Below are the code and all the weights of a small trained network. Each question names an input and a class and asks about switching units off, where a switched-off unit gives its printed mean instead of its output.

import numpy as np


def w(rows, s, z=0):
    codes = np.array(rows[::2]) - 128.0
    scale = np.full(codes.shape[1], s)
    scale[-1] = z or s
    return codes * scale


def f(y):
    return np.maximum(y, 0)


def log_softmax(a):
    a = a - a.max(-1, keepdims=True)
    return a - np.log(np.exp(a).sum(-1, keepdims=True))


def net(x, mask):
    res = np.array(x, float).reshape(1, 8) / 4 @ E
    y = f(res @ A[0][:, :-1].T + A[0][:, -1])
    res = res + np.where(mask, y, B[0][:, -1]) @ B[0][:, :-1]
    return log_softmax(res[-1] @ U[:, :-1].T + U[:, -1])


A, B = {}, {}
E = w([
[230,199,227,113,127,80],'x0',
[108,130,149,141,118,247],'x1',
[197,76,152,43,9,138],'x2',
[230,192,40,82,141,125],'x3',
[223,69,180,181,222,147],'x4',
[108,239,108,151,121,151],'x5',
[40,124,163,2,214,146],'x6',
[153,150,133,145,118,209],'x7',
],0.0074)
A[0] = w([
[83,13,120,93,111,121,212],'n0',
[85,146,3,110,133,115,194],'n1',
[190,167,143,95,141,172,207],'n2',
[145,112,68,104,118,142,218],'n3',
[128,112,108,180,83,152,137],'n4',
[96,140,129,133,236,145,183],'n5',
[151,118,129,130,92,168,206],'n6',
[78,128,110,181,53,159,172],'n7',
[198,82,110,109,104,172,156],'n8',
[135,181,107,115,83,140,148],'n9',
[156,83,168,154,178,103,226],'n10',
[189,142,107,190,98,84,159],'n11',
[177,141,156,74,130,141,215],'n12',
[159,103,119,127,169,134,160],'n13',
[84,88,130,119,200,147,189],'n14',
[140,175,204,182,83,120,254],'n15',
[116,89,120,158,148,101,170],'n16',
[142,128,109,159,191,203,165],'n17',
[98,126,122,118,83,91,208],'n18',
[60,181,141,131,173,145,249],'n19',
[95,153,168,113,95,68,254],'n20',
[148,82,143,102,143,161,200],'n21',
[136,130,127,167,154,83,139],'n22',
],0.013,0.0036)
B[0] = w([
[100,42,165,69,189,129,249],'n0',
[208,155,20,31,118,217,242],'n1',
[197,226,169,159,85,108,210],'n2',
[246,120,157,74,105,164,193],'n3',
[141,49,104,171,45,199,195],'n4',
[70,201,133,201,254,207,235],'n5',
[134,99,249,128,50,167,187],'n6',
[49,54,129,140,58,203,226],'n7',
[250,138,220,151,81,100,214],'n8',
[130,128,121,104,29,80,189],'n9',
[117,104,116,125,213,100,214],'n10',
[200,68,92,178,121,79,230],'n11',
[182,212,227,120,143,41,200],'n12',
[162,115,167,159,201,130,179],'n13',
[72,139,127,137,249,161,225],'n14',
[52,96,110,223,77,47,220],'n15',
[113,116,104,109,188,161,182],'n16',
[104,182,187,176,156,205,214],'n17',
[101,36,62,22,145,71,188],'n18',
[14,226,100,103,137,187,235],'n19',
[15,131,71,72,128,61,198],'n20',
[113,103,227,105,177,115,192],'n21',
[135,140,37,154,222,119,179],'n22',
],0.0061,0.011)
U = w([
[117,107,176,135,217,162,21],'0',
[158,89,58,221,161,38,160],'1',
[85,51,137,231,21,203,141],'2',
[36,41,137,73,145,108,175],'3',
[169,174,254,188,71,93,119],'4',
[37,210,150,126,89,1,81],'5',
[126,132,37,35,108,159,254],'6',
[27,217,115,229,184,221,126],'7',
],0.0087,0.00086)

Each question gives the input, the list of numbers given to net, and the class t.
The units are the neurons (one row each of A and B). Each row of codes is followed by its name. A weight is (code - 128) times the scale printed after its matrix; where a second scale follows, it is the last column's (A, B and U).
mask holds one flag per neuron, in row order. A switched-off neuron (its flag False) gives its mean, the last column of its row in B, instead of its output. The means were averaged over made-up inputs and are rounded, as every weight is.
A unit's drop is (log p(t) with every unit on - log p(t) with that unit switched off) / (log p(t) with every unit on - log p(t) with every unit switched off).
The circuit of an input: a set's keep is (log p(t) with only the set's units on - log p(t) with every unit switched off) / (log p(t) with every unit on - log p(t) with every unit switched off). Starting from the 12 units with the biggest drops (on a tie, the unit counted first), units are removed one at a time, each time the one whose removal leaves the highest keep (on an exact tie, the one counted first), for as long as the keep stays at least 0.8.
units of the circuit, in order: the units of the circuit, biggest drop first
most important unit: the unit with the biggest drop
k most important neurons: the k neurons with the biggest drops, biggest first
drop of u: that unit's drop, to one decimal
input [2,6,6,-5,4,-4,-2,-4], class 4: most important unit : n8
input [7,5,2,1,1,8,-4,-8], class 5: units of the circuit, in order : (n15 n20)
input [3,7,-1,-4,-2,2,-1,-5], class 5: units of the circuit, in order : (n5 n1 n15)
input [-1,-4,5,-4,2,7,-1,-4], class 5: units of the circuit, in order : (n1 n20)
input [0,-8,-1,3,1,8,2,-1], class 6: units of the circuit, in order : (n1 n17)
input [3,0,-2,8,0,4,-6,-4], class 1: 2 most important neurons : (n11 n22)
input [-1,0,-6,6,5,-7,0,3], class 7: 2 most important neurons : (n5 n17)
input [-7,3,-5,7,-4,-8,6,-5], class 6: 4 most important neurons : (n1 n3 n0 n15)
input [-7,7,4,-2,-6,2,7,2], class 6: 4 most important neurons : (n1 n15 n19 n3)
input [5,8,8,-4,-3,-1,8,0], class 5: 2 most important neurons : (n20 n12)
input [-5,-4,-8,7,-3,-5,-4,-4], class 6: drop of n1 : 0.8
input [-2,2,-5,4,-4,8,-2,-3], class 6: drop of n1 : 0.9
input [8,5,-6,1,-3,-3,-4,-5], class 5: drop of n19 : -0.1
input [-5,-5,3,-6,-3,3,-6,-8], class 3: units of the circuit, in order : (n18)
